Here is a tiny trained network, its code and every weight. The questions are about switching its units off for an input and a class, where a switched-off unit gives its printed mean instead of its output.

import numpy as np


def w(rows, s, z=0):
    codes = np.array(rows[::2]) - 128.0
    scale = np.full(codes.shape[1], s)
    scale[-1] = z or s
    return codes * scale


def f(y):
    return y / 2 * (1 + np.tanh(0.7978845608 * (y + 0.044715 * y**3)))


def log_softmax(a):
    a = a - a.max(-1, keepdims=True)
    return a - np.log(np.exp(a).sum(-1, keepdims=True))


def net(x, mask):
    res = np.array(x, float).reshape(1, 4) / 4 @ E
    y = f(res @ A[0][:, :-1].T + A[0][:, -1])
    res = res + np.where(mask, y, B[0][:, -1]) @ B[0][:, :-1]
    return log_softmax(res[-1] @ U[:, :-1].T + U[:, -1])


A, B = {}, {}
E = w([
[141,162,160,147,170,98,120,2,129,37],'x0',
[134,221,215,137,141,186,136,226,165,44],'x1',
[135,42,230,181,98,43,115,147,62,104],'x2',
[90,66,60,117,30,120,125,142,200,22],'x3',
],0.0076)
A[0] = w([
[130,169,165,131,163,123,130,66,134,53,76],'N1',
[135,103,202,141,113,111,125,168,107,93,168],'N2',
[149,189,195,136,192,137,130,138,102,183,47],'N3',
[131,141,140,126,139,127,126,96,130,95,12],'N4',
[132,150,150,136,141,133,124,167,129,112,13],'N5',
[129,101,168,136,124,112,124,146,114,122,24],'N6',
[133,197,174,129,142,154,129,196,150,72,72],'N7',
[130,220,59,116,151,172,126,142,173,128,46],'N8',
[126,142,138,127,143,130,128,122,124,151,22],'N9',
[136,97,95,131,133,117,126,97,121,166,2],'N10',
[124,125,121,122,115,140,129,251,136,175,45],'N11',
[129,108,93,129,83,132,130,170,170,22,46],'N12',
],0.024,0.0079)
B[0] = w([
[229,156,96,179,89,149,116,142,127,126,223],'N1',
[145,117,175,107,209,116,152,151,122,112,227],'N2',
[55,133,98,98,86,134,105,217,138,141,223],'N3',
[117,140,201,198,17,161,143,82,142,102,148],'N4',
[81,92,161,141,54,119,142,59,114,134,155],'N5',
[109,116,246,139,87,144,190,113,144,74,156],'N6',
[115,104,85,96,147,102,120,12,119,157,250],'N7',
[141,104,218,121,192,112,167,162,120,92,222],'N8',
[43,98,171,151,3,143,157,115,157,93,133],'N9',
[124,112,121,91,110,106,122,42,114,135,168],'N10',
[224,168,101,190,81,154,111,126,133,114,220],'N11',
[53,135,103,102,84,135,109,199,130,152,248],'N12',
],0.027,0.019)
U = w([
[93,124,110,98,82,128,108,184,112,145,119],'0',
[208,155,115,164,88,148,117,122,108,121,107],'1',
[151,99,188,107,151,106,172,143,99,94,105],'2',
[131,90,103,97,109,92,122,50,91,155,153],'3',
[180,158,44,111,248,115,90,173,112,170,255],'4',
[107,134,117,175,180,163,115,118,172,161,98],'5',
[89,163,107,179,176,148,134,115,136,145,96],'6',
],0.011,0.019)

Each question gives the input, the list of numbers given to net, and the class t.
The units are the neurons (one row each of A and B). Each row of codes is followed by its name. A weight is (code - 128) times the scale printed after its matrix; where a second scale follows, it is the last column's (A, B and U).
mask holds one flag per neuron, in row order. A switched-off neuron (its flag False) gives its mean, the last column of its row in B, instead of its output. The means were averaged over made-up inputs and are rounded, as every weight is.
A unit's drop is (log p(t) with every unit on - log p(t) with that unit switched off) / (log p(t) with every unit on - log p(t) with every unit switched off).
The circuit of an input: a set's keep is (log p(t) with only the set's units on - log p(t) with every unit switched off) / (log p(t) with every unit on - log p(t) with every unit switched off). Starting from all 12 units, units are removed one at a time, each time the one whose removal leaves the highest keep (on an exact tie, the one counted first), for as long as the keep stays at least 0.8.
circuit, biggest first: the units of the circuit, biggest drop first
unit that matters most: the unit with the biggest drop
k most important neurons: the k neurons with the biggest drops, biggest first
drop when u is switched off: that unit's drop, to one decimal
input [4,-7,4,-8], class 0: circuit, biggest first	(N3)
input [5,5,-6,-5], class 2: 2 most important neurons	(N8 N12)
input [-8,-8,7,7], class 1: 3 most important neurons	(N7 N11 N3)
input [7,-3,-4,-4], class 1: 2 most important neurons	(N1 N12)
input [0,6,4,-4], class 3: 3 most important neurons	(N7 N12 N8)
input [-6,-2,-8,6], class 2: 3 most important neurons	(N8 N3 N1)
input [-6,6,-6,5], class 1: 4 most important neurons	(N11 N2 N3 N10)
input [-6,6,-7,-3], class 2: 2 most important neurons	(N8 N1)
input [7,8,5,6], class 3: 2 most important neurons	(N7 N11)
input [2,7,-5,-3], class 3: 2 most important neurons	(N7 N2)
input [1,7,1,6], class 3: 3 most important neurons	(N7 N3 N5)
input [-7,7,-4,4], class 1: 2 most important neurons	(N11 N10)
input [2,5,5,4], class 2: 4 most important neurons	(N2 N3 N6 N10)
input [-1,1,3,0], class 4: unit that matters most	N8
input [8,-2,-1,-8], class 0: drop when N11 is switched off	1.4
input [-2,6,1,3], class 3: drop when N7 is switched off	1.1
input [4,-6,-8,-8], class 0: drop when N9 is switched off	0.1
